Here is a tiny trained network, its code and every weight. The questions are about switching its units off for an input and a class, where a switched-off unit gives its printed mean instead of its output.

import numpy as np


def w(rows, s, z=0):
    codes = np.array(rows[::2]) - 128.0
    scale = np.full(codes.shape[1], s)
    scale[-1] = z or s
    return codes * scale


def f(y):
    return y / 2 * (1 + np.tanh(0.7978845608 * (y + 0.044715 * y**3)))


def log_softmax(a):
    a = a - a.max(-1, keepdims=True)
    return a - np.log(np.exp(a).sum(-1, keepdims=True))


def net(x, mask):
    res = np.array(x, float).reshape(1, 8) / 4 @ E
    y = f(res @ A[0][:, :-1].T + A[0][:, -1])
    res = res + np.where(mask, y, B[0][:, -1]) @ B[0][:, :-1]
    return log_softmax(res[-1] @ U[:, :-1].T + U[:, -1])


A, B = {}, {}
E = w([
[79,76,152,73,73,195],'x0',
[114,192,39,88,148,116],'x1',
[64,156,136,27,226,140],'x2',
[43,239,79,35,49,111],'x3',
[83,242,93,230,170,76],'x4',
[156,54,154,78,164,105],'x5',
[106,136,73,96,141,217],'x6',
[30,95,129,96,84,255],'x7',
],0.0064)
A[0] = w([
[67,136,103,203,255,193,180],'N1',
[214,110,144,189,245,44,193],'N2',
[236,101,101,125,170,54,177],'N3',
[65,167,25,76,95,149,253],'N4',
[29,145,62,37,125,191,225],'N5',
[96,150,75,16,81,162,185],'N6',
],0.0062,0.0044)
B[0] = w([
[139,197,35,176,197,204,181],'N1',
[85,175,70,91,254,212,254],'N2',
[157,188,105,116,219,175,213],'N3',
[87,225,41,141,180,115,237],'N4',
[167,144,127,93,249,188,247],'N5',
[168,158,114,115,190,188,218],'N6',
],0.0063,0.0072)
U = w([
[157,5,182,135,56,150,75],'0',
[119,109,164,87,166,128,28],'1',
[138,188,84,128,173,144,240],'2',
[104,182,109,162,22,65,5],'3',
],0.011,0.0022)

Each question gives the input, the list of numbers given to net, and the class t.
The units are the neurons (one row each of A and B). Each row of codes is followed by its name. A weight is (code - 128) times the scale printed after its matrix; where a second scale follows, it is the last column's (A, B and U).
mask holds one flag per neuron, in row order. A switched-off neuron (its flag False) gives its mean, the last column of its row in B, instead of its output. The means were averaged over made-up inputs and are rounded, as every weight is.
A unit's drop is (log p(t) with every unit on - log p(t) with that unit switched off) / (log p(t) with every unit on - log p(t) with every unit switched off).
The circuit of an input: a set's keep is (log p(t) with only the set's units on - log p(t) with every unit switched off) / (log p(t) with every unit on - log p(t) with every unit switched off). Starting from all 6 units, units are removed one at a time, each time the one whose removal leaves the highest keep (on an exact tie, the one counted first), for as long as the keep stays at least 0.8.
units of the circuit, in order: the units of the circuit, biggest drop first
unit that matters most: the unit with the biggest drop
top k neurons: the k neurons with the biggest drops, biggest first
drop of u: that unit's drop, to one decimal
input [3,-5,-5,1,1,4,-7,-2], class 0: unit that matters most => N4
input [-3,-7,-5,4,2,0,5,3], class 3: units of the circuit, in order => N2, N3, N5
input [-3,-5,3,-8,-5,-1,3,6], class 0: units of the circuit, in order => N4, N2
input [0,-8,-1,-2,1,-4,3,5], class 0: units of the circuit, in order => N2, N4
input [4,1,-3,0,5,-1,-2,1], class 3: units of the circuit, in order => N2, N5, N3
input [2,-8,-5,7,1,-5,-2,5], class 3: top 3 neurons => N2, N3, N1
input [3,-2,3,-4,-3,8,-6,2], class 0: units of the circuit, in order => N4, N5
input [-8,-3,-3,3,0,-7,5,-1], class 3: top 2 neurons => N5, N2
input [7,-5,2,-2,-3,8,1,5], class 0: units of the circuit, in order => N2, N4
input [-8,2,-8,6,2,1,-3,7], class 3: units of the circuit, in order => N2, N3
input [0,0,-8,4,-6,-1,-8,1], class 0: units of the circuit, in order => N4, N2
input [1,-8,6,-1,-6,-6,-7,7], class 0: units of the circuit, in order => N2, N4
input [8,-7,-7,-1,8,-3,2,6], class 3: drop of N4 => -0.1
